Below is a small trained network, with its code and all its weights. Each question gives an input and a class and asks what happens when units are switched off, that is, made to give their printed mean instead of their output.

import numpy as np


def w(rows, s, z=0):
    codes = np.array(rows[::2]) - 128.0
    scale = np.full(codes.shape[1], s)
    scale[-1] = z or s
    return codes * scale


def f(y):
    return y / 2 * (1 + np.tanh(0.7978845608 * (y + 0.044715 * y**3)))


def log_softmax(a):
    a = a - a.max(-1, keepdims=True)
    return a - np.log(np.exp(a).sum(-1, keepdims=True))


def net(x, mask):
    res = np.array(x, float).reshape(1, 5) / 4 @ E
    y = f(res @ A[0][:, :-1].T + A[0][:, -1])
    res = res + np.where(mask, y, B[0][:, -1]) @ B[0][:, :-1]
    return log_softmax(res[-1] @ U[:, :-1].T + U[:, -1])


A, B = {}, {}
E = w([
[79,75,146,134,89,79,70,116,92,233,155,190],'x0',
[138,135,166,132,112,153,118,150,124,128,101,152],'x1',
[99,106,150,138,127,151,123,125,120,116,154,104],'x2',
[67,81,130,92,247,141,175,154,187,122,82,178],'x3',
[165,45,13,165,94,169,164,188,45,139,122,103],'x4',
],0.013)
A[0] = w([
[108,76,99,109,81,128,94,151,99,189,175,127,173],'n1',
[158,142,97,254,64,124,137,160,21,129,124,65,131],'n2',
[107,12,89,128,176,149,155,182,128,109,87,160,78],'n3',
[110,159,172,110,225,138,156,127,222,2,94,78,172],'n4',
[201,153,120,131,133,187,180,107,133,88,125,61,252],'n5',
[64,143,171,91,164,146,167,104,205,173,165,195,112],'n6',
[122,236,202,77,82,86,58,45,102,96,145,61,217],'n7',
[147,189,165,129,112,137,74,72,150,129,182,142,163],'n8',
],0.0076,0.0038)
B[0] = w([
[161,79,124,183,87,96,131,128,156,154,120,130,197],'n1',
[172,141,136,131,123,135,108,141,106,132,213,93,235],'n2',
[61,112,74,78,84,138,149,98,230,79,90,178,193],'n3',
[206,130,149,237,195,109,146,166,224,164,174,116,244],'n4',
[99,254,86,149,113,205,154,105,106,108,148,82,212],'n5',
[94,123,185,120,190,58,130,140,24,169,223,209,190],'n6',
[65,114,76,160,116,135,151,128,225,92,64,153,247],'n7',
[50,112,83,83,76,127,111,67,179,110,76,213,194],'n8',
],0.009,0.016)
U = w([
[109,171,102,122,135,179,179,104,153,54,80,130,179],'0',
[245,106,160,200,132,81,99,173,141,154,179,115,194],'1',
[108,55,110,59,80,76,77,121,145,123,77,145,175],'2',
[110,142,173,93,188,88,109,111,37,155,170,155,6],'3',
[200,188,125,91,117,157,125,144,69,88,171,61,26],'4',
],0.011,0.0019)

Each question gives the input, the list of numbers given to net, and the class t.
The units are the neurons (one row each of A and B). Each row of codes is followed by its name. A weight is (code - 128) times the scale printed after its matrix; where a second scale follows, it is the last column's (A, B and U).
mask holds one flag per neuron, in row order. A switched-off neuron (its flag False) gives its mean, the last column of its row in B, instead of its output. The means were averaged over made-up inputs and are rounded, as every weight is.
A unit's drop is (log p(t) with every unit on - log p(t) with that unit switched off) / (log p(t) with every unit on - log p(t) with every unit switched off).
The circuit of an input: a set's keep is (log p(t) with only the set's units on - log p(t) with every unit switched off) / (log p(t) with every unit on - log p(t) with every unit switched off). Starting from all 8 units, units are removed one at a time, each time the one whose removal leaves the highest keep (on an exact tie, the one counted first), for as long as the keep stays at least 0.8.
circuit, biggest first: the units of the circuit, biggest drop first
most important unit: the unit with the biggest drop
top k neurons: the k neurons with the biggest drops, biggest first
drop when u is switched off: that unit's drop, to one decimal
input [-2,-8,3,-6,7], class 4: most important unit	n4
input [2,8,-1,0,-3], class 2: top 2 neurons	[n5; n4]
input [7,1,2,2,-1], class 3: top 3 neurons	[n4; n7; n6]
input [-5,5,-7,1,-2], class 1: top 2 neurons	[n4; n3]
input [4,8,0,2,8], class 2: top 2 neurons	[n3; n4]
input [3,4,7,-7,0], class 2: top 3 neurons	[n4; n8; n7]
input [0,-7,5,8,-2], class 1: top 3 neurons	[n4; n8; n5]
input [-7,-5,8,0,2], class 4: top 3 neurons	[n5; n7; n8]
input [1,5,-8,-2,-3], class 2: circuit, biggest first	[n5; n4]
input [7,0,3,4,-1], class 3: top 2 neurons	[n6; n7]
input [4,-2,4,1,-3], class 3: top 2 neurons	[n6; n3]
input [5,-1,-6,1,-7], class 3: top 3 neurons	[n6; n3; n1]
input [1,-5,3,8,-6], class 3: top 2 neurons	[n6; n1]
input [-5,-3,5,-1,8], class 4: most important unit	n2
input [5,6,3,3,7], class 2: top 2 neurons	[n3; n4]
input [-6,-7,7,-3,7], class 4: drop when n8 is switched off	0.0
input [-2,-2,5,5,-3], class 1: drop when n4 is switched off	0.7
input [5,-6,-4,4,-8], class 3: drop when n6 is switched off	2.5
